Known rows:
[ 29  16  -8 -37   1  -6  21  -3  30  -3 -12   8  -4  59   0  16  -9 -24
 -14 -18  25  19 -49  24  15  15  22  40   5  35   2] -> j52
[-19 -21   2   1  17  10  27 -11  -4 -16  16 -14  19  18 -24  35  29 -11
  64  -9 -14  -9   4  -7  11  -1   1   5 -24 -16  12] -> j508
[  3  11   0 -11   0   5 -25   7   4 -12 -16   7   5  -3 -21   1  -4  30
  -4   3   4  -1   7 -14   8  14  11  -2  11   6   0] -> j49
[ -6  -2 -19  -1  25  12  12 -17   0 -35   3 -15  22  10 -31  34   4  11
  51 -17 -22 -13  21  17  17 -11  28   7 -18 -19   7] -> j172
[ -1   2   7 -13 -14  -1 -19   2  13  21  -2   4 -14  -5   2  -1 -26 -11
 -16  11  -3   3   2   1 -14  -3 -23   6   3   0  -2] -> j332
[ 12  19 -19 -16  10  10 -25   7  -5 -18  -5 -18   6   4 -13   7 -29  21
 -20 -12 -20  11  12  14  29  -7  11   4  -2  -8  -2] -> j534
[  3  -5   0  -4 -12  -7 -11  -2  -8  -6  -1  -2   0  -6 -13  -3   4  13
   2  -2  22   7   4   3  13  20   0   3  15  -1  -3] -> j532
[  1  14   2 -11  -2   1 -26  -1   9 -16 -13   7   4  -6 -23   4 -10  30
  -4   3   5  -1   9 -13   1  14   9   5  11   9   2] -> j574
[  0   4   5   9   0  -3   8   9  -4   4   1   6  -1 -11  19 -17 -10 -10
 -15  15   4  -3   0   0  -6  -5   3 -14   2  19   8] -> j206
[ -9  -4   5   4  -1   1  10  12  10  19  -3   0  -7 -13  17 -16 -21 -15
 -12  16  -5 -11   8   9 -14  -7 -14  -2  -3   8   5] -> j956
[ -5   9   5   0   4  -2  -3  18   7  12 -10  11 -12 -20  13 -17 -13 -15
 -16   8   2   0   3   7 -13  -2 -17  -6  -2  11 -13] -> j7
[ -3  -2   4  -4  -5   0  -6  -1   5  14  -5   5  -8  -5  -2   1 -12  -7
 -15   4  -2   1   4  -2  -6   0 -16   3   1   5  -7] -> j677
[  4   3   0   1  -4 -11  -4 -11 -10   2  -2 -16   1   3  11 -12   4   4
 -11  -5  13   8  -6   5  -1   6  -4   1   9  -2   2] -> j658
[-13  -6  16 -15 -14  -4  -6  20  -6  -8  -1   6  -9  -6  -5   8  24   6
   4   6   8   2   1 -35   1  19 -32 -10  13   5   8] -> j158
[  9  10  -5  -1 -12 -10 -12  -9 -10  10  -6 -16   1   2  11 -17 -10   4
 -27   6  16  11  -7  -1   2   6  -7   2  17   3   3] -> j72
[ 15 -11   5  -6  -8  -2 -12   3 -18   5   2  16   3  10   4  20  -7  -6
   4 -11  -1  14  -5  -8  -7 -10   0  -3  14  11 -11] -> j766
[ -2  14  11  -6 -13 -14 -11  10 -13   7 -26  -4 -18   8  -5  -2 -15  -4
  10   4 -16   0  38   8 -17  -1 -34   9  21  11   0] -> j213
[  4 -10   0  -8  -7  19 -10 -14   1  15   8 -23   5  -2  17  -4  -8  17
 -15 -18  17   5 -20   2  12  13   4 -17  -9 -25 -21] -> j767
[ -1   8   0 -16   1   0   1  15  -3  -2   2  -3  -5  -2   4   2   6  -4
 -14   2  -1  10 -11 -15  12   5 -13  -3   0  -6   3] -> j420

Facts:
[j172, j913, j146, j755] ε j49
[j847, j144, j893, j979, j587] ε j158
[j772, j683, j226, j438, j686, j862, j618, j326] ε j574
[j871, j482, j94, j255, j650, j221, j557, j40] ε j285
[j620, j52, j883, j248] ε j565
[j646, j565, j849, j963, j921, j166, j812, j700, j985, j763] ε j532
[j626, j508, j191, j158, j706, j150, j787, j503, j420] ε j577
[j332, j827, j51, j956, j760, j393, j81, j515, j708] ε j482
[j91, j988, j235] ε j221
[j284, j42, j739, j168, j658, j72] ε j985
[j192, j446, j502, j448, j840, j404, j978] ε j651
[j231, j975, j212] ε j626
[j119, j416, j473, j907, j138, j73, j603] ε j646
[j66, j90, j206, j725, j105, j888] ε j186
[j867, j786, j316, j574, j534, j162, j49] ε j384
[j434, j479, j767, j108] ε j763
[j213, j177, j245] ε j871
[j701] ε j787
[j766, j811, j863, j354, j232] ε j404
[j542, j677] ε j650
[j7, j923] ε j40
j172 Ψ [j787]
j772 Ψ [j626]
j620 Ψ [j871]
j52 Ψ [j646]
j849 Ψ [j221]
j192 Ψ [j213]
j963 Ψ [j871]
j144 Ψ [j871]
j701 Ψ [j871]
j94 Ψ [j985]
j760 Ψ [j285]
j416 Ψ [j985]
j767 Ψ [j162]
j146 Ψ [j985]
j245 Ψ [j650]
j686 Ψ [j213]
j975 Ψ [j158]
j446 Ψ [j212]
j542 Ψ [j787]
j534 Ψ [j221]
j502 Ψ [j384]
j138 Ψ [j577]
j168 Ψ [j650]
j248 Ψ [j871]
j162 Ψ [j626]
j587 Ψ [j42]
j557 Ψ [j221]
j755 Ψ [j650]
j708 Ψ [j40]
[j172, j772, j620, j91, j284, j52, j849, j508, j921, j42, j119, j166, j434, j739, j213, j191, j90, j51, j893, j701, j255, j706, j150, j226, j479, j907, j767, j913, j146, j245, j438, j686, j975, j883, j446, j542, j677, j7, j811, j235, j863, j354, j81, j503, j108, j618, j232, j105, j326, j420, j557, j755, j72, j212, j923, j73, j978] λ kuflim
[j847, j332, j827, j192, j963, j231, j66, j867, j144, j786, j316, j94, j956, j760, j812, j683, j416, j473, j988, j766, j700, j393, j177, j862, j534, j206, j502, j448, j138, j168, j248, j658, j979, j725, j162, j515, j888, j840, j587, j708, j603] λ tasom
[j172, j508, j166, j434, j438, j863, j725, j81, j557, j73] ζ 441
[j847, j739, j956, j988, j206, j232] ζ 387
[j620, j416, j393, j862, j503] ζ 649
[j332, j888, j72, j603] ζ 178
[j284, j849, j66, j706, j975, j108, j326, j708, j978] ζ 262
[j192, j921, j119, j786, j51, j150, j542] ζ 228
[j231, j191, j146, j502, j168] ζ 461
[j867, j94, j760, j812, j907, j979] ζ 27
[j213, j700, j677, j235, j138, j354, j658, j420, j587, j212] ζ 147
[j90, j245, j883, j7, j618] ζ 100
[j144, j255, j448, j515, j755] ζ 722
[j226, j446, j811, j248, j162, j105, j923] ζ 493

Rows:
No name comes twice in this set of rows, the named rows included.
[-23 -28   8   1  10   7  21 -25  11  -2   6  -7   9  13 -30  37   6 -18
  68  -9 -17 -24  17  11 -11  -7  -9  12 -22 -19   0] => j81
[ 12   7  17 -32 -22 -24  21  -8  16  -4 -13  20   0  46 -20  -3   7 -10
   9 -15  31   6 -38   8   5  34   3  38  28  63  -2] => j646
[ -6   6   0   3   6   2  21  30  -4   0   8   1  -7  -3  15 -16   4 -14
 -13  16   1   0 -15  -6  18  -8 -13 -14  -7   7  13] => j847
[  0   9   1   3   5  -2   3  16  -3   6  -8   5  -3 -14  23 -17  -5  -9
 -22  -1   4   3  -3  -3   0  -1 -10 -10   5  17 -10] => j90
[  7  -8   2  18  -4  -4   3  13 -16   2   2  22   6   7  21 -10  -8 -13
  -5  11   2   3   6  -6  -9 -19  13 -18   7  26  -7] => j232
[ -1  -7   9 -16 -11   2 -21  -4   8  10  -8  13 -14 -11 -11   9 -15   1
   3   5   5  -1  16   3  -1   9 -13  12   1  -3 -11] => j482
[ -3  -4   8  -5 -13 -20 -12 -13 -11  -4   4   1  -1   3 -27 -13   9   8
   0   0  22  10 -12   1  16  25  -5  18  17  24  -4] => j985
[  9   7   5  -4 -10  -1 -17   8  -1   9   1   3  -3  10   6  -1 -13  -3
 -26   6   2  12  -6 -14  -2   2 -10   1  12   6  -1] => j888
[-15  -7   4   2  21   7  19 -30   5 -20  -4 -15  29  11 -24  33  15  15
  59 -11 -10 -22  15  -6  -6   1  19   8 -20   0  14] => j438
[ -2 -35   5  11   9   7  18 -22 -18 -14  13   6  25  21 -13  40  14 -12
  59 -17 -14 -11  13   0  -8 -17  17   1 -16   0  -5] => j863
[ -5  27   9   1  13  -2  -6  15   6  -4 -21   3   6 -10  12 -18 -15  16
 -32   5   3  -3   2 -10  -6   3   6 -10   3  23   2] => j618
[-17 -24  22 -12 -20  16 -12  10  -3   3  15   4   6 -12  -2 -10  13  21
   7   0   7   3 -16 -39  11  30 -28 -25  -4  -4  -7] => j626
[-18 -27   2   4  13   8  27 -24  -8 -14   6 -14  15  13 -22  37  18  -4
  60 -15  -9 -19  12  -2  -7  -5   7   6 -20  -9   7] => j725
[  6   3   1 -19   6  33 -21  -9  20   1   2 -16  15  -9   8   0 -17  30
 -23 -15   1  -4 -10 -19   1  10  21 -20 -12 -14  -9] => j772

Now the same nodes, written a new way:
Known rows:
[  1  -3   1  -2 -10  -4   2  -3   1   5 -14  -5   7   8 -11   5   1   1
   2   1   0  -5   2  -4  -8   0   4   0  16   0   2   3] -> j767
[ 1  4  0  5 -2 -2 -6  1  0 -2 -2  9 -3 -8  4 -2  1 -6 -2 -4 -5 -8  5 -2
  0 -2 -3 -2  8 -2  0 -3] -> j686
[-5 11 14  7  2 20  9  1 -3 -7  4 -9 -3 -3 25 -1 -2  8 -2  1  3 -9  2  1
  3 -1  1  2  6  7 -2 10] -> j587
[-5 11  8  2 -7 10 13 -1 -3  5 -2 -8 -2 13 16  0 -8 16  7  1 -1 -9  4  2
 -5  3 15  4 20  8  1 10] -> j138
[  5 -17 -12  -6  16  18  -9  -4   7  12   2   6   1  -2 -14   4   3  -4
  -3   6   0  13  -4   4  -4   2   2  12  -2  -6   4 -12] -> j162
[  2   0  -2   7  -1   5  13  12   3   0  -5  -3  14  11 -16  13   4   0
  -2  10  -5   1   7  -9  -3   9  24  -1  41  -7   5  36] -> j985
[ 1  1  0 -2 -3 -8  1  0  1 -2 -2  1  1  0 -1  1  2 -4  1 -1  2 -3  1 -1
 -1  2 -4 -1  6 -1  1  3] -> j651
[ -3  -2  -4   0   0  22   4   5   0  -4  10 -15  -8 -10   5  -2   5  13
  -7   2   6  -1  -1  -2   0  -2   1  -2   2   2   2 -17] -> j956
[  5   2  -1  -3   0   5  -6  -3  -2   6 -17  17  12   9 -13   6  -3 -14
  -4  -1  -3   1  -1  -1  -8  -1   5  -5 -21  -6  -3   7] -> j284
[  2  -2  -5  -7  -4   3  -7  -1   3   5   1  -5   5   6 -15   6   4  -8
  10  -2   4  -1   1  -1   1   2  -6   3  11   4   2  -1] -> j787
[ -4  13  -6   6   5  27  -1   5  -3   2   3 -11  -7   2  10   5   2  18
   2   0   1  -7   1  -1   3   2  -3  -1  -5  12  -5  -5] -> j618
[  7  -4 -21   0  21   5 -14   4   1   1  12  26  -6  -7  -5  -1  -3  -5
 -12   2   0  30  -7   4   3  -6   4   2 -38 -10  -2 -20] -> j332
[ 2  5 -4  3 -3 -6 -9  1 -1 -2  1  7 -1 -4  5 -1  2 -6  4 -3 -1 -1  4 -4
  6  0 -3  0  5  3  0 -1] -> j574
[  2  -1   1   0  -7  -5   0  -2   1   5 -12  -6   8   7  -3   5   1   0
   4  -1  -1  -1   3  -4  -6   0   8  -2   7   0   2   3] -> j479
[ 1  0 -4 -1  0 -2 -4 -1  1 -3  0  3  0 -3  2 -1  2 -6 -1 -1  1 -2  3 -3
  1  2  1 -2  6  2  1 -2] -> j893
[ -3   7  17  -2  -7  30  10  -4  -2   6 -10 -20   6   8  14   6  -1   3
   5   1   2 -17   6  -1  -7   4   3   5  27   8   3  12] -> j921
[  4   2 -22  -5  -3 -19  -4  -1   2   6  -8  18  -1  13   1   2  -4   2
   7   3  -3  16   4  -2  -4   6  13   0 -11  -3   2  -7] -> j73
[  5  -4  20  13 -23 -27 -10  -7   4  -6  -2  -7   7 -16  18 -11  11 -15
   9  -2  -1 -18  12 -12   4  -2  -3   6  79   3  16  -4] -> j862
[ -2   8   7  -2   3  35   3  -2  -1   4   3 -13   2   4  13   4   2   1
   8   1   7  -8   2   2   4   5   0   7  18  12   1   6] -> j212

Rows:
No name comes twice in this set of rows, the named rows included.
[ -6   9  20   0   2  39  10   3  -4  -2  11 -24  -3  -6  13  -3  -1  10
  -4  -2   5 -12  -2   1   0  -4  -6   4  18   7   0   4] => j51
[  4  -6  20   7 -20 -15  -1  -4   3 -10   6  -9   2 -22  28 -17  10 -18
   1  -1   7 -12  11 -11   4  -6   4   4  65   1  16  -5] => j393
[  9 -11 -15   1  10   7 -15  -4   5   6 -13  26   8   5 -18   7  -1  -4
  -8   6  -4  21  -5   2  -6  -1  11   3 -35  -9  -3  -9] => j72
[  2  -1  -2  -7   0 -11  -1  -2  -2   7 -13   7  10  15 -28   8  -5  -8
   3  -1  -6   4  -3   3 -10   0   2  -4  -4  -5  -5   6] => j108
[ -3   7  14   4  -2  23   9  -3  -3   4  -5 -17   4  13  12   5  -3  17
   6   2   3  -9  -1  -1  -2   1   8   3  14   9   0  13] => j700
[ -2   5  15   5  -5  34   6  -4  -3   1  -9 -13   8   5  17   6   2   4
  -1   4   4 -10   2  -2  -4   2   5   4   8  11   0  10] => j658
[ -4   4  -1  -3  -4  24   7   2  -3   6 -10 -15   2  13   3   9   0  22
   2   5   3  -4   1  -2  -6   4   1  -2  -7   8  -3   1] => j883
[ -4   8   2  -3   8  30  -6  -2   1  -1  12 -16  -1   2  11   5   2  -4
  13  -2   9  -5   2   3  12   6  -6   9   9  12   0  11] => j213
[ -3  -2 -12  -2   1   8  -2   1   3  -6   5  -8  -9 -13   5  -1   8   5
  -1  -1   2  -7   5  -2   5   6  -7   2  -3   3   1  -6] => j988

The same nodes again, as new rows of numbers:
Known rows:
[-17  -1 -12 -13 -15  -2   3 -53   1  -2   8   7   4  -9  -5  -4   3 -18
 -22   4 -24  19  -3 -16 -27 -33 -14] -> j811
[ -9  28  -9   5  -6 -12  -7 -11  -9  14  12   7  -5  -5 -11  -1  10   7
  25  17   2   5  14   8 -15  11   7] -> j827
[  6  12  -4  20   9  -2  -2 -15  -1   5  -3   0 -11   6  -9  -8   2  -4
  14  -1  -6   4   4  -8   8  24   1] -> j316
[ -3   0  27   7  10 -13 -23   5  12 -40  -2  -3   3   6  34  18   2 -19
  -7  -2  -1  -9  -6   1  -9  -6 -20] -> j534
[ -6  15   1  -1  -4  -5 -15  15   2 -15  18 -10   9  -6 -22  -3   3  -9
 -13  -6   7  -2   3   1  -6   9  -1] -> j221
[-16 -22  40  -9  -9  21 -12  36   7   1  -4 -14 -16  -8 -17  18  -1  36
  53 -61  16  11 -17  -8  23  33  22] -> j448
[-10  17   4 -14  -3  26  -1  11   0  -9  30  -9  -1   8 -14   4  19   9
  -4   4 -11 -24  -1 -12 -18  23   9] -> j393
[-12 -38  -9  15  -5 -40 -17  11 -22  17 -27  -7  -5 -23 -19  -1 -25   7
  56 -30  33  35  10  10  37   9   9] -> j883
[ 29  33  21 -26  21  25  29  18   4 -24  28   9  26  38  42  17  11  10
  -5  46 -21 -38 -14   6  -1  -6  -8] -> j849
[ 14   6 -28  -2   4   4  27 -43  18  16  12  -3  15   0  -5  -9  -8 -34
 -71  25 -28  -9  11 -11 -21 -28 -23] -> j150
[  6  12 -30 -51  -5  28  18  -8   5  24  -8   3  -6  16   6 -19   3  12
  -2  15  -6 -20 -16  -7  -3 -23   8] -> j434
[-17 -12  15  34  17  -1   2  11 -46 -25  12   3  14   5 -30   0   7   8
  22 -10   7  32  -4  11  14  23  12] -> j907
[  1   8   6   0  -7  -3  15 -19   0  27   2   8   0  -4 -10   0  -7   3
  17 -11 -22  18  -1 -10   6   6   4] -> j766
[  9   8  19   4  -2  -5  11 -10  19 -23  11  14  24   4  41   9   1  -4
 -18   4 -26  -3 -13  -4 -10 -24 -21] -> j502
[ 10  14 -53 -22   7   0  38 -57   2  14   9   9   6   4  -8 -12   1 -24
 -20  66 -27  -7  12 -11 -13 -32 -20] -> j119
[-10  -9  17  25  21  -1   5  18 -35 -19  13 -11   2  -1 -32  16   3   1
  29   1   8  14  -5   6  13  24   5] -> j812
[-13 -22  12   1 -20 -26 -36  35  -2  23 -24  -8 -18 -27 -20  -5 -18  24
  58 -56  40  22   4   4  28  34  23] -> j677
[  1  -6 -13  -2   8  -2  13   2 -12   3   0  -2   4   5 -12  -2  -5  -3
  16  14  -2   9  -1   1  14   1   6] -> j42
[ 17  14 -18  -9  -6 -10  -2 -21  27 -30  19   3  36   2  36   0   6 -31
 -64  31 -27 -29   1 -12 -29 -46 -36] -> j542

Rows:
No name comes twice in this set of rows, the named rows included.
[ 19  54   9 -10   8  17  18  23  10  -9  34  10  21  30  44  18  25  22
  -2  40 -24 -52   3   2 -21  17  -3] => j708
[ 20  41  42  -9  20  32  29  15  13   3  21  16  10  29  37  20  13  12
 -31  29 -26 -39  -2  17  -8   0  -9] => j975

The same nodes again, as new rows of numbers:
Known rows:
[ -2  -2   8 -69   3   0  29  50  22 -10  19  15  45] -> j245
[ 11  34  -6  23   3  -3   2 -25  -7 -12 -16  -1 -17] -> j577
[-10  23  -3  16   8   8 -34 -22   6  -9  -8 -19 -21] -> j651
[ 27  19   7  20   0  -2  -5 -26  -5 -10  -8   3 -16] -> j893
[ -5  52  11 -15   9  20   2   2   6   4   5 -11  16] -> j650
[  0   7   1  43  -6   7 -25 -15   0   1   0 -14  -8] -> j479
[ -1  -6   3  27  10   6  -2 -10  -3  13  -1  -6   4] -> j812
[ 9  4 -1 -8 -7  4  6  3 -2 -2  4 -1  2] -> j206
[-30   6 -39 -37  -8   7  -6  -2  -2 -34  10  18  20] -> j354
[-14  -5 -10 -16   5 -11   8  12  14  -6  -2   6  11] -> j923
[  8  13   2   0  -6  13  -7 -17 -15   3   7  -1  -7] -> j66
[  8 -15   7 -25   5   3  24  13   1  17  11   4  16] -> j81
[ -6 -21 -12   2   7  -1  24  15   4   8  -1   4  23] -> j434
[ -7 -22 -11   6   4   1  23  14   3   9   2   5  27] -> j73
[ -1   8  -5  18  -9  14  -8 -10 -11   5   6  -4  -2] -> j108
[ -8 -14 -16  -5   4 -11   9   3  10 -11  -2  11  18] -> j105
[  6   5  22  22   6  -8 -28 -16 -10  17  -6 -12 -26] -> j686
[-22  -7 -35  -9 -18  -2   9  10  -7 -18  14  25  29] -> j658
[  2   9  14   4   0   0 -10 -11 -21  18   0   0 -19] -> j326

Rows:
No name comes twice in this set of rows, the named rows included.
[ 20  20   2  -2  -2   6   8 -18 -17  -7   1  11 -11] => j706
[  8  44 -14  25   2   0   6 -28  -9 -12 -19  -2 -16] => j787
[ -9  -2 -13 -27 -10 -11  19  27  15 -10   4   6  15] => j7
[ 15  15  20  15  -8  10 -25 -19   2  12  10 -17 -17] => j827
[ -4  -5  15 -62  16  -2  26  37  -2   4  12  24  40] => j755
[  2   4 -25 -38 -10 -12  27   2 -10 -33   6  43  17] => j587
[-21 -16 -30 -12 -16  -3   6  11  -3 -19  16  25  28] => j138
[  1  -1   5  40  -3   4 -28 -14   3   2   2 -15  -8] => j52
[ -9  20 -38 -30 -14  -7  34  -4 -16 -34   2  41  21] => j212
[ 23   5   6   2  16  -1  18 -19  -9   0 -10  11  -4] => j979
[ 15  10  19 -11 -10  16 -14 -11 -10  13  19  -6 -11] => j708
[  2  -3  14   9  18  -3  -4 -10 -11  20  -9  -4 -10] => j867
[ -7  31   5  29   4  -7 -17 -18  -9  10 -16 -14 -25] => j384
[ -5  -1  -8 -29  -3  -1  19  15   1   1   7   7  11] => j255
[ -5  17  -4  17   2  14 -39 -28   4 -13  -3 -20 -13] => j766

